After every row comes roughly how far along a hidden order it lies, from 0 to 30.
[   6   15  -11    1  -31   16  -16   -4   -4   11   12  -17  -71    3
   28   -5   36   24    5   77   -9  -25    7   12  -48   49    5   13
    0  -15   71    7   -3  -16   -2  -14  -18   -9   -3    8   13  -10
   -7   17   45   -1    3    7    5   -1  -13    1  -13   -7   -1  -18
   39  -21   -1  -49    2  -29  -15  -11  -33  -50   67  -23   62  -23
    9   18  -10   -1   11    6    9  -16   -8  -14   26   20    8  -50
   21    2   13   -7    7    7   14   -6  -15   -9   17   18   -8   28
   -5    7   -6  -18  -14  -52    4  -11  -20   11  -37   -2  -19  -85
  -60  -16  -13  -24  -19  -56   76  -39   14    5    0   12  -16  -11
   31    1  -22  -20   -9  -11    3    8   28   12   -9   15  -11   -9
   31   -7  -11  -29   22   18  -64  -71  -15   25    1   14   21 -108
   48   -5  -10    0  -40  -23 -102   41    3    9    7  -39   12    6
   16  -12   14  -27  -20   24    0   75  -34   46   -7   12  -13  -66] : 30
[ -23   16   27   39  -27   29  -23   10   -7   20    2   -4  -33  -84
  -15    8   36   -6   -7   10   27  -20  -23   19   -8   31    0   -3
    8   -1   56    2   14  105   11   35  -23    4  -16   15   -8    9
   25   -6    9    3   -8  -10    7   -5  -17   31  -19   -3   -3   27
   -7   12   14   57   20    0   20  -22  -44  -44   13   -3 -114  -42
  -20  -28  -21    4  -12  -25   -1  -26    2    0   -1    0  -31    5
   20  -31   24   44    3  -13   -8   14    2    9   34   27  -10   10
   18   32 -127   12    3   36   25    0    4  -34   -4   -7   12  105
  -50   15  -25   17   -4  -37   61   -3   -9   12    6   12  -15  -37
   25  -17    8  -37   10  -16    9   11   23   35  -16   11  104   11
    7   19   10   30   -8  -15   -4  -16   -1  -18  -63   -7   26   17
  -27   -5  -10   -4  -14  -66   24  -20   17   17   38  -41  -11   13
   38   -3   18  -52   -8  -53   -3   59   21   37  -20   19    7  -35] : 21
[  3   2   8 -59  23  21  62 -21  20  20 -15  26  88  85   4 -12  38 -38
   2 -66  -9  16  12 -16  18 -80  -1 -18   6  -7 -44 -10 -28  23  -9 -13
   8  13  21  -1   0  30 -30 -13  -8   4  29 -23   9   5  34 -27  19 -23
 -63   4 -30  10  -5 127 -41  -4  -4  16 -10   5 -21   2  11  12   2  41
  27  10  -6   5 -22  24  32   9  -8  -7  47   6 -31 -31  -7 -36 -24 -20
   3  23  -7  -3 -17 -21  32 -17 -23  -2 127  -9  -5  22 -14  15   8  24
  26  -7   1 -19  38  -1  11  -2  29  28 -78  24  23 -18  -5 -11  13  10
 -86  -9 -26  29 -11  -1 -27 -18  -5 -31  11 -14 -77  25  11 -29  14 -12
 -12  17   1 -12  -4 -10  38  11 -39  84  17 -11   9  -4  29  81   6 -13
 -20 -10   1 127   4 -11 -14  38 -21  26 -13  16   2 -61 -14  -6   1 -22
  12  44] : 0
[  -4   24   15   26  -27   20  -38    6  -20    7    3    2 -100 -116
  -17    0   35   17   -6   15    2   -3  -14   31   -2   20   -3    5
    3   11   37   28   58   58    4   23   -9   17   -7   16   -5    1
   49   -6   40    1   -6  -14   -5    0  -50   27    6   24    2   -6
   20   -1   17   35   49   13  -11   -4   22  -30  -23  -20   19   -1
   10   -6    6    4   29  -20   23  -15   -4    4    0   31  -15  -28
   34  -40   -5   11  -10   -7    0    4  -13    5   19   10  -18    2
   36  -18  -79   25   12   36   31    1  -53  -48    9  -12    1   67
   -2   14  -13    5    7  -34   56   -5  -22    9    5   -5   39  -38
  -23    5    9  -41   10    1   31   -7   12   39    2   14   93   49
    7   -3   41   19  -14  -13   16  -13   -3  -19  -38    1   35    9
   14   -6   -6  -12    1  -97   -5   -1   22   24  -10  -65    6    8
   54   18   14    5  -15  -47    2   46   36   52  -15   22   22  -53] : 26
[  -9   -2  -24  -13  -51   26   41  -38   13   43   11   29   88  -75
   24    3   56  -12   -3 -105    5  -20   -9   -9    5   16    3   17
   18   13  -38  -13   25  -22   26    9  -22   -1   -7   30   -9   38
  -10   11  -24    0   -6  -21   17   14    9    9  -26  -37  -66   38
  -14   28   26    9  -30   14   19  -10   31  -38   14  -18  -69    9
    3    1  -14   -2   17    5    2    9   22    7   16  -13    2   10
   10  -88   65   -5  -26   -3    2   11   14   -1   -8   10    7  -12
   -8    7  -24    9   23  -18    7   28   11   15  -11   20  -11   43
  -23   14   27    0   27    6   82   14   -7    1   19   30    2   -8
  -26   -4   11  -10   -4    0  -21  -49   12    5  -24   -9   76   18
  -17  -15   -5    6   17   -4   54  -33  -15  -22   30    2  -18   51
   23  -20   -2   -4   -2    7  -65  -35    8   -1  -17  102  -12    9
   52   -2   -7   34    9   26   13    0  -47   21  -12   -1   -7  -15] : 12
[   8   35  -27   -8  -44   26   20  -14   -6    4    7   -3  -77  -32
   12   -1   53   24    5   54  -29  -14    0   17   -1   32    5   16
    6   -2   46   22   15  -71   -3   -9  -19   -8    1   17   10    2
    9   17   46    2   13  -10    6    2  -38    3    3   -7  -28  -18
   53  -27   14    4   15  -13  -22   -4    7  -37   47  -37  -11    4
   27   28    1   -1   37   11   25   -9    1   -8   27   38   13  -62
   30  -18   20    7   -3   -2   16   -3  -24    3   11    3   -8   19
    5  -17   14   -7   -2  -29    3   -3  -58   -3  -24   -3  -27 -106
   -5   -8    1  -25   -1  -48   80  -47    4    3   -3    8    6  -12
  -36    9  -11  -23  -11   -2   19  -27   24   28   -8   11   16   22
   27  -17  -29  -25   28   15  -59  -49  -19    6   36   17   24  -68
   77   -5   -9   -7  -22  -30 -127   29    6    4  -41   19   19    3
   35    2    3   -6  -25   27   11   52  -21   74   -7   14    3  -89] : 30
[   4   -9  -27  -17  -35   13   25  -32    5   33   10   27  109  -78
   40    1   45  -10   -6 -109   10  -10   -3    1   30    2   -1   18
   16   16  -72   -6   45  -21   32    9  -11    7   -8   30   -9   31
   -5    8  -29   -1   -7  -13    9   16    6    8  -33  -27  -55   32
  -15   28   29  -70  -22   26   15  -12   48  -37  -12  -14    0   23
   12   -2    4   -4    6    4    1   15   12    9   17  -13   -7   15
    2  -61   51   -4  -37   -1   -5    0   15  -16  -12   14    6  -21
   -5   -5   -2   11   18  -19    7   32   -1    2  -10   -8  -11   91
    4   10   29   -2   27   13   54   31  -17    1   13   22   32   -6
  -38    3    3    9    3   -4   -4  -38    0    6  -11  -12   69   29
  -31  -15  -11    4    9  -14   70  -56   -8  -10   14    0  -24   56
   33  -25    2   -7   12  -11  -32  -20   13    3  -51   75  -12    7
   43   -1   -7  -14   17   17   11   -8  -29    5  -14   -6   -8    1] : 9
[ 13   2  -7  13  19   4  57   0  -2  -8  -8   8  83 -48  40  -2  19 -20
 -11 -58  22  -2  10  16 -22 -29   4 -14  22  11 -44   3  47  52  20  24
  17 -13  10   8 -12  28  -3   0 -41   4  -1   4  -1  -2  50   4 -46 -10
 -14   7 -42   4  11  36  -7  61  17  -4  10 -15 -47  18 -41   5  -1 -28
  28   3 -48   2 -30  -7   0   4  -3 -10 -30  75 -34  23  -8 -85 -28  -7
 -16  -6   8 -21  11  39   7 -25  10   2   9   4 -15  -4   4  33  24 -33
  15  14  16 127   6  13  22   7   6  -1  16  25 -26   9  -6   0  34   9
 -51   0 -21  17  15 -29  12   2 -19 -17   9  -9  90  14 -45  10  20 -15
 -10 -15  22 -88  20 -11 -58 -12 -25  52 -29  -6   3  -3  31   9  15  -8
  27   2 -29 -59 -15   4  13  -6   7 -52  15 -31  -4 -18  25 -15 -17 -19
   2  37] : 3
[ -23   18  -11    5  -54   38   74  -28   15   43    9   15   49  -64
   -1   11   51  -24   -2 -100    9  -24  -14  -14    3   15   11    7
   15    3   15  -10    5   -4   16   18  -27  -12    3   27   -9   44
   -4    7  -18    3   -1  -26   23    6    9   19  -22  -43  -80   50
  -11   27    6    5  -26   -2   23   -7    5  -18   33  -19   33   -9
  -10   -4  -22    2   17   -8    8   -2   20    4    6   -4    5   14
   21  -88   81   11   -7   -8   -2   25   10   14    5   11    8   -1
   -5   23  -88    9   21    2    9   20   33   19   -4    2   -1   29
  -40   10   17    8   22  -15   97  -10    3   -2   24   31  -35  -27
   -7  -14    7  -27   -8    5  -22  -46   16   17  -36    0   85    6
   -9  -14    1   13   18    2   14    9  -22  -26   23   -2   -1   81
    1   -6   -5   -4   -7   21  -90  -42   -1   -9   25   89   -3    8
   63   -8   -8   -9    4   10   11   23  -38   24  -12   -2   -5   -2] : 15
[   7   30  -17    6  -43    8  -50  -23  -15  -11    4   20  -92  -59
    8  -10   15   42    1   92  -31  -11  -15   34   16   58   -8    8
    9    4   31   16   45  -46   10   -1  -18    3  -23   16    5   -4
   19   12   38   -1    8   -5   -2    6  -55    8    6    8   -1  -35
   71  -31   50   25   37    7   -8  -11   25  -80   22  -30 -120   18
   22   17   -7   -2   35    8   35  -14   11   -2   25   36  -12  -53
   16   -4  -17   -1  -15  -10  -11  -13  -20    7   10    9  -20   13
   15  -10   20   -1    7  -16   12   -7  -81  -43  -25   -4  -26  -19
   10    3   -6  -22   -3  -40   72  -23  -27   10  -12   -2   38    1
  -17   10    6  -22    1   -6   32  -15   27   12    4    1   50   46
   30   13   10   -5   17   -9  -15  -89  -11  -20    0   18   34  -90
   77  -15  -11  -10  -16  -69  -44   22   19   24  -85   45    2   11
   20    8   11  127  -22    6   11   34   -1   99  -14   34   15 -127] : 29
[ -26   18    5   24  -43   31   53  -16    9   32    4    4   26  -67
    0   15   46  -19   -4  -60   16  -27  -24   -3   35   20    7   -1
   13    0   26   -6   -7   16   12   27  -31   -9   -4   24  -10   34
    7    2  -12    4    1  -24   18   -2   -6   30  -28  -31  -47   46
   -4   19    9   27  -10   -4   32  -18  -26  -36   29  -13  -54  -28
  -20  -15  -27    3    6  -14    7  -16   15    2    2   -2   -8   -6
   21  -57   60   10    2  -13   10   24   12   19   24   15    3    7
    4   37 -123    6   11   22   14   15   28   -4   -4   -2    4   44
  -50   12   -1   17    7  -27   98  -16    0    5   15   24  -50  -25
   24  -19    6  -33   -8   -9  -13  -25   19   22  -37    5   91   10
    2    6  -22   13   14   -2    3   -2  -13  -13  -11   -4   11   51
  -14   -5   -9   -1  -15   -5  -55  -38    6    3   26   51   -9   12
   56  -11    1   36   -3  -19    6   45  -23   37  -15    2    0  -14] : 17
[  -4    9    8  -13   10    5  -72   -5   19   15    0   -1  -93  100
    2  -17  -12    4    8   48  -11   21   -6  -29    0   35   -8    6
  -15  -18  -51    0   -3 -127   -7  -39  -10   24  -17  -13    0  -25
  -16   14  -23   -6  -20   -3   -4   -6  -30   -2   46   12   94  -10
   30  -24  -18  -84   11  -38  -20    3  -46   42   24   10    3   22
  -21   17    3   -3    9   11  -11    9  -23    0    2  -28   16    5
  -51   44  -49  -21   11   -6   -6  -11  -11   -1  -28  -14   13   22
  -13   -8   66  -23  -18    0    6  -17   20   19  -14    0  -35  -67
  -13  -10  -19  -26  -29   23  -73  -28   25    4  -51   -6  -36   12
   75    3  -29   23   -5   22  -43   29    6  -46   -7   -6  -44  -56
   25   13   -2   13   33    7  -55   26   -2   20    5   11    3  -86
   23  -13    3    9  -21   58   74  -10  -19   -1   21  112   -2    2
    0   -7    1  -10  -18   -1  -10    4  -45  -56   -5  -28    5 -100] : 15
[  -8   33   14   24  -35   23  -19   12  -19   11    2   -8  -77 -104
  -30    6   32   10   -5    3   11   -2  -10   28   19   11    3    5
   -1    9   40   27   51   89    1   27   -8   13   -3   14   -4    4
   50  -10   42    3   -7  -13   -4    0  -39   24    8   20  -17    5
    5    6    4  -20   45   11  -17    1   20   -4  -16  -15  -19  -15
    9  -11    4    4   19  -19   22  -11   -6    3   -4   28  -14  -22
   40  -42   16  -16   -7   -3   -7   10  -15    7   19   12  -16    1
   31  -20  -97   29   15   34   30   -3  -35  -37    6    3    6   78
    3   12  -14    6   11  -34   44   -6   -9    6   14    3   32  -47
  -31    3   16  -44   14    3   30   -9   12   45   -1   16   87   38
    1  -12   -5   24  -16  -10    9    6   -5  -29  -31   -3   35   56
    0    0   -4  -13    3  -95    1   -5   19   17   10  -95   11    6
   57   17   13   -6  -10  -40    2   50   39   33  -13   22   20  -26] : 25
[  -9  -41   19    3   44   12  -49    4   20   -8   -8  -10 -113  127
    1  -16  -18   13    4   19    3   20   -2  -25  -13   28   -2  -10
  -18  -35   11   -6    5  -93  -12  -17   14    2    3  -30   -7  -13
   12    5  -19   -3  -17  -14  -20  -12   -3  -10   37   33   86  -21
   24  -10  -25   -2    3  -33   17    0  -38   41   23    8  -52    4
  -23   -8  -15   -3   -6   -5  -50   -2  -22   -2  -21  -40   15   10
  -58   39  -72  -27   22  -20   -5    1   18   20  -32   -8   14    7
   -9    0   44  -17  -24   13    1  -27   15   13   -7   15   -8  -89
   18   -1  -15   11  -19   39  -31  -11   31    6  -14   -2  -48   17
   79   -7  -16   14   11    1  -42   41    1  -50    8   -1  -23  -84
   23   31  -35    7    8    3  -18  -15   18   39  -15   -2   -5  -23
  -50   10    5   10  -17   25   70  -23   -1    1   77   78   -9    8
  -22  -12    1    3    4  -16   -9   -8  -24  -49   -8  -43   -6  -67] : 9
